Each row is followed by its class; each block has classes of its own.
[-15 -21 -14   0 -10  -2   1 -10 -11   3 -12   5  -3  -7   8  13 -17   6
  44  -9   0   8]
(82)
[ 10  13  12 -14  16 -14   4  -1  -3  -8  27   4   5  -9  -1 -14 -49  -2
  -2   3 -11 -13]
(124)
[ -6  -1  -8  -1 -13 -15   2 -24  -3   1  11  13   2  -1   6   5 -14   1
  -6  -7  12 -12]
(124)
[-21 -13 -21  -3 -11 -20   8 -32   1   2   1  -2   9   7  15  -1   6  -6
  35  -2  11 -10]
(34)
[-13 -14  -4   3  -9  -4   0  -3   0   7  -6   0   0  10   6   0  18  -6
  34  -2   9   2]
(34)
[ -5   1   7  -5  -9  18   1  15  -2   6  -5   3  -3  14   2  16  -3   0
 -26  -2   3   1]
(116)
[-10 -15  -5  -3  -1  -2  -3  12  10  14  -7  -2   7  36   0 -17  26 -23
  43  17  21 -16]
(34)
[ -7 -11  10  -6  -4 -16   7   4   6  -2   9   2  -2   1  -2  -7  -8 -12
  49   3   0   5]
(34)
[-24 -17  -6   5 -23   0   5  -3  -1  17 -25  -8   0  23  -1  10  33  -7
  31   7  -1   8]
(34)
[  5 -15  -1  -4  15  -1 -11  15  -2  -1  -6  -3  -7 -18   0  12 -34   3
  73   4  -6  10]
(82)
[-20 -18  -2  -6  -3   4  -9  17  -6   2 -10  10  -3  -4   5  31 -19   3
  24  -8  -9  -2]
(82)
[ -2 -10   1  -8  10   4 -12  26   7   6  -3   1   3  23   3  -8  11 -21
  32  10  15 -21]
(34)
[ -8 -12 -15   4  -2   9  -4  -1  -9   6 -18  -4   0   3   9   6   2   5
  18  -3   2   1]
(82)
[-14 -14  -4   3   5  -7  -1  -1   0   5  -8  -6   3   7   2  -4   8  -8
  29   3  -8  -2]
(82)
[-31  -1  30  -8 -39  -2  17  10   7   7   3  13  -8  12 -11  23  10 -10
  -9  -8  -6  16]
(34)
[-14 -24  -8   0  12  -1 -10  15   0   9 -21  -5   0  10  10   3  19 -12
  54   4   4  -3]
(34)
[  3  -7  17  -9  13   8 -15  33  -4 -10   9  12  -6  -5  12  10 -21   1
  -3  -2  -3  -6]
(124)
[-15 -16  -8  -7 -24   8   4   3  -2  11 -15   8   3  21  11   8  20  -5
  33  -3  24  -5]
(34)
[  1   2   6  -6   0 -15   1  -8   2  -6  20  10  -2  -6   1  -2 -26  -2
  13   2   1  -6]
(124)
[-15 -14   0   1 -11 -13   8  -9  -2   3  -9   0  -5  -7   0   7   3   1
  42  -1 -12  14]
(82)
[  5  -7   6  -4   1  15  -6  20 -10   6 -11   2  -5  -4  -3  19 -27   9
  13  -2  -8  10]
(116)
[ -8 -16  14 -21 -17  -1  -1  21  -2   1  -1   2  -7   9   3  16 -21  -7
  74   3  13   2]
(116)
[-20 -18  22   3 -19  -8   0  15   6  11 -23   1 -12   5 -10  30  25  -9
  37   7  -6   8]
(34)
[-18  -8  -3  -5  -2  -6   0  -5  -5   5   0   3  -1  -2   6   8  -5  -4
  23  -3  -4   4]
(82)
[  2   3  -4  -5   4  -1  -1  -9  -7  -7  13   7  15 -14   2  10 -44  10
 -14 -10 -12  -5]
(124)
[  2  12  -3  -4  -7  -3   2 -23  -5 -10  20  13   1 -19   3   8 -26  15
 -31 -12   2  -1]
(124)
[-21 -12  11   2 -11 -27  12 -18   4  -6   9   8  -5 -16  -3   4  15   0
  20  -5 -16  15]
(34)
[  1  -2  21   1  11  -2  -8  19   8 -12  -4   4  -9 -18  -8   3  16   1
  -4  -4 -13  13]
(82)
[  7  -8 -12  -2   1 -15  -2  -4  16   7   3  -7  10  32  -3 -39  44 -28
  39  19  39 -30]
(34)
[ -2  -1  22  -2  -7  -6   0  19  11  -6   2  -1  -3   5  -6 -11  23 -13
  25   5   5   9]
(34)
[ -5 -21 -10  -1   1  -6 -10   0  -3   0 -11   7  -2  -3   9   8   2  -4
  66   2  14  -1]
(34)
[-16 -13  -7   8  -1 -13   4 -10   1   7 -11   0   3   3  -1   1  10  -7
  27   6  -4   4]
(82)
[-20 -17  10 -22 -27   7   9  27  -1  14 -12 -14  -6  31  -2  18  -8 -16
  74  10  10   4]
(116)
[-24  -2 -27   6 -44   7  15 -39 -20  30 -24  -3   6  33   8  25   1  13
  -1   2  18  -8]
(116)
[-25 -18   4 -10 -16 -17   4  -5   6  -9   5  10  -3   0   6  -1  18  -2
  36 -13  -4   7]
(34)
[ -8  -6  15  -7 -27  -6  10   5   8   3   5   4  -2  18  -6  -6  33 -12
   9   1  13   5]
(34)
[  4 -10  -1  -3  -6 -14   2  -8   4  -3   6   1  -1 -12   3 -10  -1  -6
  66   4  15   8]
(34)
[-25 -19   6  -7  -9  10 -11  13 -14   5 -15   8  -9 -14   7  48 -30  16
  27 -11 -19  16]
(116)
[-14 -21 -19 -11   0  13  -5  12 -11  13 -23 -12   1  21  11  12 -24  -9
  74   7  10  -8]
(116)
[-15  -7   5   1 -15  11   5  11  -4  19 -17  -3  -1  20  -7  19  -4  -2
   5   9   4   4]
(116)
[ -7 -11   4   9   2  -2  -2   6   3  13 -16  -3  -1   0  -6   1  37  -1
   7   5  -4  10]
(34)
[ -6   4   0   2  -4 -10   8 -15  -8  -3  16  10   0 -16   0   9 -46   8
  -4  -4 -11   2]
(124)
[-14 -15  -1  -2   4   0 -11   1   0   4  -6  11  -2  -3   3  17  -1  -1
  22   2  -3  -7]
(82)
[ -8 -16   4  -1  -3  -3  -5   8   2   1   3  12  -6  -5   2   7 -15   0
  48  -3  12   3]
(34)
[  5 -10  -7   3  22   2  -7  14   0  12 -10 -13   7  13  -4 -16  -5 -15
  40  14  10  -9]
(82)
[  7  -1   0   1  -5  -2  -5  -3   1 -13   1   3  -2 -11   6  -1  17   9
  -1 -13   6   6]
(82)
[ -7  -5  -5   9  14 -15  -2  -5   2   7 -12  -4   4  -9  -2  -5   5  -5
  29   7 -15  -3]
(82)

A new block, with new classes.
[ 28  -3  -2   8  -5  17  15 -22 -18  88  -4 -16  -2 -12  -3   3   3   1
  18   1  13   7]
(127)
[-21  19   0  37  -1   0  -1 -38   9  52  15   8  28 -19   8  11  -8 -18
  -6  -1  -6   4]
(110)
[ 19 -10  -7 -42  45  11  -4   1  -2  21   5 -17  24  -4  23  -2   3   0
 -18 -12  18  -5]
(110)
[-21  -1  -3 -48  16 -11  13   4  -5  26   5   3   1  -6  19   5   6   6
 -13   8   7   3]
(30)
[  3   3  -2 -43  36   8  21 -15 -41   9   0   0  15 -12 -33  -1  -1 -20
  -2  -2  19  -9]
(29)
[ 25   4  -4   2   8  16  29 -33 -32  87   7 -15  12 -18   1   3  -2 -10
   9   6  11   2]
(127)
[ 21  -1  -4  10  -7  17   2  -8   7  74   8   0  11  -7 -16   4  -8 -10
  22  -1  -4   2]
(127)
[ -4   2  -2 -47  20   0  18  -9 -22  49   5  -2   6 -11  21   1   4  -6
  -6   1  15   8]
(30)
[ -4   2   1 -31   7  14  23  -9 -22  59   7   5   1  -8   0   4  -4  -6
  18   5  11   0]
(110)
[ 26   1  -1  11   9  24  18 -27 -21  88   6   0   8 -10  10   0  -4 -16
  21   1   5   1]
(127)
[-21   4   5 -33   6   4  19 -30 -44  23  -8  -4  -8  -5 -15   2   8   9
   6  -6  51  15]
(23)
[-25   4  -1 -39  16  -3  20  -6 -10  44  12   6   3  -9  34   6   7  10
  -5   3   8   7]
(30)
[ -2   5   6 -23  13  22  20 -29 -44  70   5   7   8 -14 -15   6  -9 -19
  22  -8  34  10]
(23)
[-24   7   1 -41  26   4  32 -18 -32  46  12  10   8 -16  30  12   8  -5
  -1   6  12  -2]
(30)
[  3   7   3 -29  34  12  18 -19 -42  13  -3  22  22 -12   2  -4  -9 -29
   1  -8  15 -10]
(29)
[ -9   9  17 -16  -4  18   4 -20 -11  56   3   7   6  -9  -1  17  -9  -8
  11  -8  28  19]
(110)
[-26   4   2 -53   7   9   7   3  -8  46  12  12  10  -2 -13   0 -10  -5
  23  -7  20  12]
(110)
[  0  -1   8 -48  14   6   4 -11 -35  33  -7  -9  -1  -7  -6   9  10   1
   1  -6  45  13]
(23)
[-10  -1  -5 -32  25   9  13  -8 -36 -34  -4   0  -1  -5 -25   1   3 -14
   4  -7  20 -11]
(29)
[-36  13   4 -25  18  -1  20 -16 -25  33   9  22   8  -8  30   5   3 -11
   1   3  12   5]
(30)
[-24   5  -3 -33  14  -5  15  -8 -22  28   9  10   7  -6  22   9   5   4
  -7   8   6  -2]
(30)
[ -7   3  -5 -27  29  10  11 -11 -26   2   5  14  12  -4 -15  -6  -6 -15
   4  -8  13  -5]
(29)
[ 39  -4  -1  22  18  36  19 -41 -32  56  -6 -11   7 -14   9   8   4 -20
  16  -9  12  -9]
(127)
[ 17   7   3  -9  13  21  28 -34 -51  88   3  12  12 -14  -2  -2  -7 -23
  27   0  23   5]
(127)
[ 11   5  -5   5  27   9  11 -27 -33 -29  -2   1   8  -6 -16  -5   0 -12
  -7  -5  14 -12]
(29)
[ 15   1   2  20  -6  21  14 -25 -15  64   2  -7   0 -12  -9  13  -2 -12
  25  -3   8   1]
(127)
[-11   2   6 -38  13  12  13 -12 -26  29  -1  -1   0  -7  -6  10   1  -1
   5  -6  32   9]
(23)
[-28  11   4 -26   9  -1  26 -21 -33  53   4  17  -6 -10  19   6  10  -4
   6   5  11   8]
(30)
[-19   3  -3 -35  18  -6  21   0 -19  30   4   9   5  -4  25   6   8   2
  -3   8  -1   1]
(30)
[-15   4   5 -18   2  19   8 -25 -28  40   2  -2  -1 -12 -10  17   0  -3
   9  -9  31  12]
(23)
[-25   6  -2 -11  10  16  20 -36 -28  61  10   3   3 -17  -4   9   1 -11
  15  -2  23   5]
(110)

A new block, with new classes.
[ 19 -23 -11   3 -15 -14 -10  26   0  12   0 -19   4  22   7   7  22   0
 -13  -7  14   2]
(119)
[  4  -1 -17   9  -3   3  -1  23   2  12   5  -9 -16  14 -12   5   7   3
   1  -5   4   0]
(84)
[ -4  -4  -3  14  -7   2  -5  22  12  -2 -27 -19  20  18 -20 -12 -11   0
  -5  -5  30  -1]
(56)
[  9  38   7  36  -1 -15   1  57  -6  26  16 -29 -37  13 -27  17  19 -11
   9  -7  22  -1]
(84)
[ -1  -5 -20   6 -18   6   4   4   7 -28   2 -13   3   8 -11 -20  11 -14
  -9  -6  25  -4]
(56)
[-11 -42  25  -7 -11 -11 -12 -10   6  34   9 -26 -21  26  -5  17 -15 -12
   6  -6   0   6]
(119)
[  2 -20  -4  13  11 -19   2   7  -7 -21   9 -12  22   6  -5 -32   3   9
   7  -4   8 -15]
(87)
[  3  13 -37   2   2  15   0  11  -5  30  10 -17  10  37 -17  -2  19  -8
  14  -4   8  -5]
(84)
[  3  55 -11   1  14  10  -2  -1   7  49  11 -17  43   9 -17  11   3   4
  14  -3  -1   0]
(56)
[  1   6 -20  -1   6   0  15   8  13  37  10  -2  -7   1 -10  19   4   5
  -4   9  11   9]
(84)
[  2  16 -14   3   4 -10  -7  11   3  24   4 -28 -19   3 -14  23  21  -6
  -8  -3  10   4]
(119)
[  5  30  -3  -3  14  20  -3  18 -16  20  -9  -6 -41  19   1 -19 -18 -17
  27 -14  10  -5]
(138)
[ 11  20 -14  -5   0  14  -6   2   6   2  -3 -20 -38   1 -22  -8  30   2
   4  -2   3  -5]
(119)
[  1   2 -13 -13 -16  10 -10 -15   6   6   3 -53 -18  26 -10 -11  22  -9
   5 -11  17  -1]
(119)
[ -5  19  10  -2  11  22   2  14  21   4 -18  -6  15 -16 -34  -6   4  -6
 -23  -4  24   4]
(138)
[  0  -9   0 -10  15   4   2  16  -9  22  -5   5  20  10   5 -32 -31  -6
   5   1  13  -6]
(87)
[  4 -14  10   5  -3 -10   3   4  -1 -14  -7 -12 -41  -7 -12  24   3   4
   7   3  -9   6]
(84)
[ -4 -72  35 -11   5 -23   2 -66  -6 -13  -8  63  98 -15  51  -4 -35  15
 -16  13 -44  11]
(87)
[  8 -49  -2   3 -14  10   7  15  -1  13  -2   1 -42   4 -11 -13   5  -7
  -8 -14   5   5]
(138)
[ -8 -12  16 -32   2  38 -27  -9  12  27 -29   3   2  10 -12  -7   6  10
 -10 -25  -1   1]
(138)
[  2 -20  11   7  -9   0  -3  26  -2  17  -8  -3 -66   4 -13   6  14  -8
  -9   2  -1  -1]
(119)
[  3  34   1 -12  22  15   4  -1   6   8   6   3   7  -2 -17 -35   0 -11
   2   1  19   1]
(138)
[ -2 -18   6   4  -2 -10   2  -1   4  14  -2 -13   1   7  -9  -6  -3   9
  -3   1  -2   5]
(84)
[ -5  28  -3  -9   5   3  -5  -6  -6  21  -3  -6  15   3  -3  15  -1 -18
  -4  -3  14  -6]
(56)
[ -4   9  -4   5  15  -2  -3   6   3  27   0   0  26 -13 -13   0  21  14
 -23  -2   4   5]
(56)
[ -2 -12   6  22 -22 -14  14  42   3  -7  -1  -8 -42   4 -16  16  10  -3
  -3  -4  24   4]
(84)
[ -1   4   2  -1   2   4  -2   4   2   5   8 -17  17   2 -16 -12   4 -20
  -4  -2  16  -3]
(56)
[ -4  -5  -6   2 -18 -25  -2  27  -2 -27  -5 -18 -64   6   6  28  11  -4
   0  -4   5  -6]
(84)
[  3 -19 -16  -5   6  -3   3   3  -7   8   5 -33 -23  17  -2 -21  -6   0
  12   6  -1  -5]
(87)
[ -5  50  -1  26   9  -1  -5   8   0  18   3 -10  50  -9 -19  17   5  22
  -8   2   4   2]
(84)
[  7 -23  -4  15  17   4  -1 -13  -5  18   1 -17  -9  -9 -20 -11  -3  17
  -5   6 -21   3]
(138)
[ -3 -12   2   0 -11 -13 -13  43   0  -3 -14  -8 -17  -2  -1 -25  -2   1
  -6 -12  33  -4]
(84)
[  4  65 -26   7  28  17 -23  20  -5  15 -11  -9  33  15 -10 -26   4  11
   8   4  13 -12]
(138)
[ -1 -41  -4   1 -11  -7  -3  10   6   4  -5  -3  44  -6  -4  -4  17  19
 -18  -2  15   4]
(119)
[ -2   0 -11 -28   3  -3 -19 -10  -2  -6  -1   2  57  18  15 -16 -18  10
  -5  10 -11  -2]
(87)
[-16 -95  24 -18 -16 -11  -2   4   0   7 -14  -6  11  11   4 -38 -13   2
 -14 -15  24  -1]
(138)
[  3  32 -38  11 -12  47  -7  40   4  92 -10 -22  37  55 -49  31  12  -5
  -8  11   6   3]
(138)
[  1  23 -25 -34  17   0  -5  -5   5   4  -1  -2   1 -11  14 -34 -18 -12
   7  12  11  -5]
(87)
[ -8  -3  38  10  -4   2  -6   8   2   2  -7 -24  -4  14 -24  -6 -11 -10
   4  -8  16  -6]
(138)
[  3 -27 -10   5  -4  -8   2   3   0  13   7 -13 -14   4 -11   7  21  14
  -6  -1  -3   3]
(119)
[ -9  19 -14 -35  13  36  -8 -16  19   2 -19 -12  33   3 -23 -20  -6  -3
 -18   5  28  -3]
(138)
[  5  54  -9  19  19  15   8 -22  -1   1  22 -16  13 -13 -24  -4  24   2
   6   1  -9  -4]
(138)
[ -3  12 -32   7   7   0   5   7   0  13  16 -11  23  12   1 -29  -8  -7
   6  -1  13 -10]
(87)
[  2 -19  20  11   6  15 -14  17  -3  22 -13 -46   6  19 -43 -56  13  13
  -2  -5  27   1]
(138)
[ -4  25 -21  -5   5 -10  -2  19   1  51  21   7  33  10   8  -5   4  -4
   5  -7  10   3]
(56)
[-15  -4   7   6   1  -3  -3   4   1  17  -1 -19  61   8 -14 -18   0   7
 -17  -8  19 -15]
(56)
[ -4   3   1  -5  -9  10   0  19   8   0  -6 -13 -13   0 -13  -3  -2 -10
  -7  -7  25  -3]
(56)
[  3  25 -10  -3   2   8  -5  -1   7  -8  -8 -13 -21  -4  -8   4   9  -4
  -7   2  10  -5]
(119)
[ -4 -31   0  -4 -21  17  -7  13  12  -6 -18 -11  28   2 -24 -30   5   3
 -21  -6  16   2]
(56)
[ -7 -17  38  21 -16  20  -4 -47  12  30   6 -42  44  12 -64 -44  25   9
  -6 -12  18   5]
(138)
[ -2   9  18  15   1 -13   3   3  -1  15   4 -12  -6  -1  -7  40   4   3
  -1   1  -7   4]
(84)
[ -1  37 -30   9   3 -13 -12  30  -1  20   3 -30 -16  16   2  23  22  -5
  15   6   8  -8]
(84)
[ -3 -29 -11  -5  -6 -16  -7 -51   3 -14   1 -39 -27  -2 -28  30  27  12
 -16  10  -9   8]
(138)
[  3  18   6  -3  -8   6  -4   3  11   2 -21 -25   1   0 -26  -3   8  -9
 -11   1  17  -6]
(56)

Next block, with new classes.
[  2  -3  14   6   6 -18  -2   0   1  -7  13   0  -8   8  -5   5   1  -6
  -7   2  -4  13]
(55)
[ -1  33 -28 -48  -2  34 -14   9  34  42 -95 -26  95 -15  12  10 -29  37
  52 -36  35  13]
(20)
[  9   0  -7  -5   3   1   4   4   1  -5  -7  -3   1   1   1   0   7 -17
   2  -5   7   2]
(55)
[  5  14 -25 -20  -9  12 -15   4   4   9 -35   5  20 -19   6  -3 -25  26
  11  -1 -14 -12]
(55)
[ 10   1 -11   0   3  15  -9   7   2  -3 -14   0   1   2   3   0  -3   6
   0   3 -11   2]
(55)
[  7  20 -29 -19 -11  13 -20  10   2  14 -64  -6  43 -10  10   1 -16  18
  14 -12  19   3]
(20)
[  7  11 -40   7 -21 -12  -7   8   9  -6  12 -24  -4  11   0   3   0 -18
  -1  -7   2  -1]
(20)
[ 14  14 -38   4  -5   7 -18  16   3   0  19  -3 -13  -5   0  -4 -17   7
  -5   6 -31   3]
(20)
[  1   3 -16 -17 -13  20 -10  -5   7  -9 -57  24  18 -10  26  -6 -14  39
   7  -9  -4  15]
(55)
[  0   4  -2  -9  -5   8  -8  -1  -6   9 -41   4  19  -2   1  -5  -6  14
   5 -15   7   2]
(55)
[  4  22 -16   0   6  -1  -6  10   2   6  -5 -26  14   1   7   8  -3 -20
  11  -9  12   1]
(20)
[  4  13 -11 -23  -7  16  -4  -3   7  26 -89  -3  57  -8   8   8 -13  26
  41 -19  18   4]
(20)
[  1  -6   5  -1  -1  -1   3 -25   9 -12   5   0   4  -4  -1   1  -1  -7
  -4   1   0   0]
(55)
[  3  -3  -8  15 -11   5 -13  -7 -10  -3  35  16 -18  -2   0 -11 -11  13
 -19  21 -20   1]
(55)
[ -8 -12   4 -22  -8  16   0   0   5   9 -49  18  33  -3   1   2  -8  33
  12   2  -2   6]
(20)

A new block, with new classes.
[  6  -3  37  34 -27 -17  -2 -28  16 -25  -9  22  27  16 -20   3   4   3
   1  17   1 -24]
(106)
[ 13 -23 -30  26 -18   5  10  48  -3  -8  23  -8   9  12  -3  -6   7 -20
   5  26   9  13]
(104)
[ -4 -20 -30  19  -1  17  41  54  25 -13   6  -8  -1  35  39 -46  63   6
  -6   0  -3  29]
(104)
[ 18 -10   0  43  -4   5  19  10  35  23  34  24  -1  13   6 -11  18  27
   5   0  11  30]
(104)
[  6   1  23  28  -5  19   6   6  26 -27  38  45  -4   5   3 -17   7  21
  -3  11   2  17]
(106)
[ 12  21  93   5 -27  23  -2 -46   3  20  47  56 -17 -31  34   1  27  46
  15   7   8 -10]
(104)
[ 12  34  74 -29  -4  22   8 -50  24  -1 -12  24  29  46  21  -6  35  39
  25   6 -18   1]
(106)
[ -5 -22  -6 -11 -63   9  21 -34  72  22 -39  -1   6  43 -11 -25  15  15
  73 -15 -21  -9]
(104)
[  4   7  14  14 -10   3  16 -22  26 -19  22  24  15   5  10 -36  -2  27
  -1  20  -1  18]
(106)
[-11  -2  -6 -18  -2  -9  24  11  29  32 -14 -21  -6   2   6  10 -12  18
  -6 -16  20  -4]
(104)
[  9   4 -29  -2 -33   3  18   8  28  -6  14  -2  -5  -4 -13 -12   1  10
  11  11  37   0]
(106)

Next block, with new classes.
[  5  26 -42  46  19  22 -18 -30  22  -2   6  36  12   1 -23  44   3   2
 -31  10  15  14]
(85)
[ 14  23 -18  13  28  -8  11 -42   1   8  -4  23  22 -21  -6  44   0  -4
 -24  -4  33  23]
(85)
[-14  21 -36  41  23 -10   2 -32  26  25  -7  23  -3  12   6   8   3  32
 -25   0   5  13]
(85)
[-34  54 -80  20  16  -7   7 -58  16 -11  21  23  26  10   3  24 -11  -3
 -11 -13  15   7]
(67)
[  2  31 -42  27  29  -4   4 -54  23   6 -11  19  23  11 -15 -32  -3   0
 -23   2  21  22]
(85)
[-41  22 -72  29  15   4  21 -63  17  -7  14   5  38  -5  -1 -19 -18  -9
 -40  -7   9   7]
(67)
[ 42  27 -31  67  32 -12  -2  -1 -13 -12 -12  29  32  -8  17  -7 -20 -44
  -9  -9  12  -2]
(85)
[  5  33  51  40  22   5   1 -35   3  -2   4  23  10  -4 -18  -4 -21 -13
 -32   4   9   1]
(67)
[ -7  17 -52  20  29   3   5 -42  37   6   1   4 -13   1 -16 -18  -7  -9
 -17 -34  23  -5]
(67)
[ 26   8  13  12  21 -10  -7 -35  -1  15  -8  15  38 -12   4  39   8  -4
   9 -15  18   1]
(85)
[-20  29 -46  16  21  -3  -1 -39  24   9  -8  48  16 -22 -10  18  -5  -5
 -11 -25  13  -4]
(67)
[-21   5 -87   8   9  -8   7 -48   8  49  -3  13  17   0 -12 -91 -10 -10
 -33 -19  23   0]
(67)
